Below are the code and all the weights of a small trained network. Each question names an input and a target symbol and asks about switching units off, where a switched-off unit gives its printed mean instead of its output.

import numpy as np


def w(rows, s, z=0):
    codes = np.array(rows[::2]) - 128.0
    scale = np.full(codes.shape[1], s)
    scale[-1] = z or s
    return codes * scale


def f(y):
    return y / 2 * (1 + np.tanh(0.7978845608 * (y + 0.044715 * y**3)))


def softmax(a):
    e = np.exp(a - a.max(-1, keepdims=True))
    return e / e.sum(-1, keepdims=True)


def log_softmax(a):
    a = a - a.max(-1, keepdims=True)
    return a - np.log(np.exp(a).sum(-1, keepdims=True))


def net(x, mask):
    ids = ['αεζηθμξτφω'.index(c) for c in x.split()]
    T = len(ids)
    res = E[ids] + P[:T]
    r = res
    for j in range(2):
        rows = slice(3 * j, 3 * j + 3)
        q, k, v = (r @ M[0][rows].T for M in (Q, K, V))
        z = softmax(np.where(np.tri(T) > 0, q @ k.T / 3**0.5, -1e9)) @ v
        o = O[0][rows]
        res = res + np.where(mask[j], z, o[:, -1]) @ o[:, :-1]
    y = f(res @ A[0][:, :-1].T + A[0][:, -1])
    res = res + np.where(mask[2:10], y, B[0][:, -1]) @ B[0][:, :-1]
    return log_softmax(res[-1] @ U[:, :-1].T + U[:, -1])


Q, K, V, O, A, B = {}, {}, {}, {}, {}, {}
E = w([
[97,164,199,179,232],'α',
[120,150,150,126,254],'ε',
[104,199,156,49,108],'ζ',
[125,182,109,27,133],'η',
[107,115,196,55,109],'θ',
[134,175,147,222,165],'μ',
[157,92,186,89,80],'ξ',
[177,85,120,33,134],'τ',
[190,106,108,192,194],'φ',
[192,141,92,107,49],'ω',
],0.0064)
P = w([
[253,239,253,73,228],'0',
[205,190,190,98,192],'1',
[190,166,177,116,193],'2',
[170,156,158,100,168],'3',
[152,145,143,98,149],'4',
[140,134,132,100,140],'5',
[128,123,123,103,132],'6',
[118,114,116,108,122],'7',
[105,103,106,109,120],'8',
[96,94,99,110,111],'9',
[89,87,92,118,102],'10',
[81,76,82,118,100],'11',
[71,74,77,121,96],'12',
[62,62,71,128,97],'13',
],0.0057)
Q[0] = w([
[98,125,107,131,71],'h1',
[180,109,141,141,118],'h1',
[109,100,111,2,31],'h1',
[150,163,167,242,193],'h2',
[104,141,110,156,66],'h2',
[126,170,86,163,167],'h2',
],0.057)
K[0] = w([
[24,96,89,110,153],'h1',
[181,132,59,106,151],'h1',
[67,63,16,188,80],'h1',
[217,254,189,107,168],'h2',
[29,181,90,146,148],'h2',
[112,177,239,135,126],'h2',
],0.033)
V[0] = w([
[176,122,115,68,43],'h1',
[169,186,136,225,37],'h1',
[252,40,91,179,139],'h1',
[199,133,42,83,118],'h2',
[81,221,47,102,182],'h2',
[44,178,179,117,93],'h2',
],0.025)
O[0] = w([
[144,88,80,211,102,220],'h1',
[55,206,118,194,91,58],'h1',
[1,47,123,117,125,146],'h1',
[103,127,23,100,93,254],'h2',
[132,113,35,107,234,139],'h2',
[131,193,163,142,201,67],'h2',
],0.021,0.0069)
A[0] = w([
[149,91,212,115,204,4],'n1',
[91,195,140,130,198,196],'n2',
[52,129,102,151,150,15],'n3',
[168,182,150,78,12,108],'n4',
[79,113,163,60,169,107],'n5',
[189,72,146,155,112,160],'n6',
[118,193,139,202,160,71],'n7',
[144,131,252,149,114,128],'n8',
],0.013,0.0042)
B[0] = w([
[143,36,143,250,67,191],'n1',
[58,192,37,156,131,179],'n2',
[144,161,202,165,85,245],'n3',
[75,72,138,123,166,184],'n4',
[188,129,100,58,82,203],'n5',
[75,137,169,127,189,246],'n6',
[118,71,109,215,169,145],'n7',
[159,237,122,53,127,184],'n8',
],0.018,0.014)
U = w([
[217,172,111,141,97,48],'α',
[198,77,127,146,113,1],'ε',
[137,118,102,190,156,23],'ζ',
[252,141,58,79,198,219],'η',
[203,138,222,162,150,207],'θ',
[87,197,49,107,118,81],'μ',
[88,202,195,83,159,133],'ξ',
[15,19,96,107,154,141],'τ',
[170,132,106,36,67,150],'φ',
[58,131,167,198,51,179],'ω',
],0.0032,0.0041)

Each question gives the input, a string of symbols that net reads in full, and the target symbol t.
The units are the heads (3 rows each of Q, K, V and O) and the neurons (one row each of A and B). Each row of codes is followed by its name. A weight is (code - 128) times the scale printed after its matrix; where a second scale follows, it is the last column's (O, A, B and U).
mask holds one flag per unit, heads first, then neurons. A switched-off unit (its flag False) gives its mean, the last column of its rows in O or B, instead of its output. The means were averaged over made-up inputs and are rounded, as every weight is.
A unit's drop is (log p(t) with every unit on - log p(t) with that unit switched off) / (log p(t) with every unit on - log p(t) with every unit switched off).
The circuit of an input: a set's keep is (log p(t) with only the set's units on - log p(t) with every unit switched off) / (log p(t) with every unit on - log p(t) with every unit switched off). Starting from all 10 units, units are removed one at a time, each time the one whose removal leaves the highest keep (on an exact tie, the one counted first), for as long as the keep stays at least 0.8.
circuit, biggest first: the units of the circuit, biggest drop first
unit that matters most: the unit with the biggest drop
k most important neurons: the k neurons with the biggest drops, biggest first
heads that matter: for each layer, one digit per head in row order, 1 if its drop is at least 0.15 and else 0, layers parted by /
input ω η η τ μ ζ φ ε, target ω: heads that matter => 10
input ε ξ θ ε ω ω α θ τ ζ ζ θ τ μ, target ε: 2 most important neurons => (n1 n5)
input ζ η η ζ, target η: heads that matter => 11
input ω τ η ω ω η ε ζ φ η η η η η, target η: heads that matter => 11
input μ η α μ φ τ ε ε, target μ: circuit, biggest first => (h1 n2)
input η τ η η η θ η ξ, target ξ: unit that matters most => h2
input ξ τ τ ζ ζ η η φ η ω ω ζ φ, target ξ: heads that matter => 01
input α φ φ, target α: 3 most important neurons => (n1 n8 n5)
input μ τ η θ η η η τ α, target μ: 3 most important neurons => (n2 n8 n5)
input μ τ ε τ η φ η ω τ φ τ, target φ: circuit, biggest first => (h1 n5)
input μ ζ ζ τ η φ τ τ τ μ, target μ: circuit, biggest first => (h1 n2 h2)
input η μ ε ω τ ζ φ μ τ η ζ, target τ: 3 most important neurons => (n4 n3 n8)
input τ ζ ω θ μ φ η ω θ, target ω: circuit, biggest first => (h1 n3)
input φ φ τ φ ω θ θ η ζ θ, target θ: unit that matters most => h2
input φ ξ τ μ τ η τ μ ω φ ε α, target φ: heads that matter => 10
input τ φ η ζ ζ η η τ ε η ω ε φ φ, target τ: heads that matter => 10
input ω μ μ η μ η, target μ: heads that matter => 11
input α η τ τ ζ η τ τ θ, target τ: circuit, biggest first => (h2 n4 n3)
input ω η ε ω ω ω φ, target ω: circuit, biggest first => (h1 n3)
input τ η θ τ τ μ τ η, target τ: circuit, biggest first => (n4 h2 n3)
input μ ε ζ η τ α θ ξ φ, target μ: circuit, biggest first => (h1 n2 h2)
input τ η τ η τ ξ μ η ω φ τ τ, target φ: circuit, biggest first => (h1 n6 n5)
input η τ η η α τ α τ ζ φ, target η: circuit, biggest first => (h2 h1)
input η ζ ω φ ε η, target φ: 3 most important neurons => (n5 n6 n1)
input η ε τ φ φ η ξ ω τ η μ, target η: circuit, biggest first => (h2 h1)
input ξ α τ φ ξ τ τ ξ, target τ: heads that matter => 00
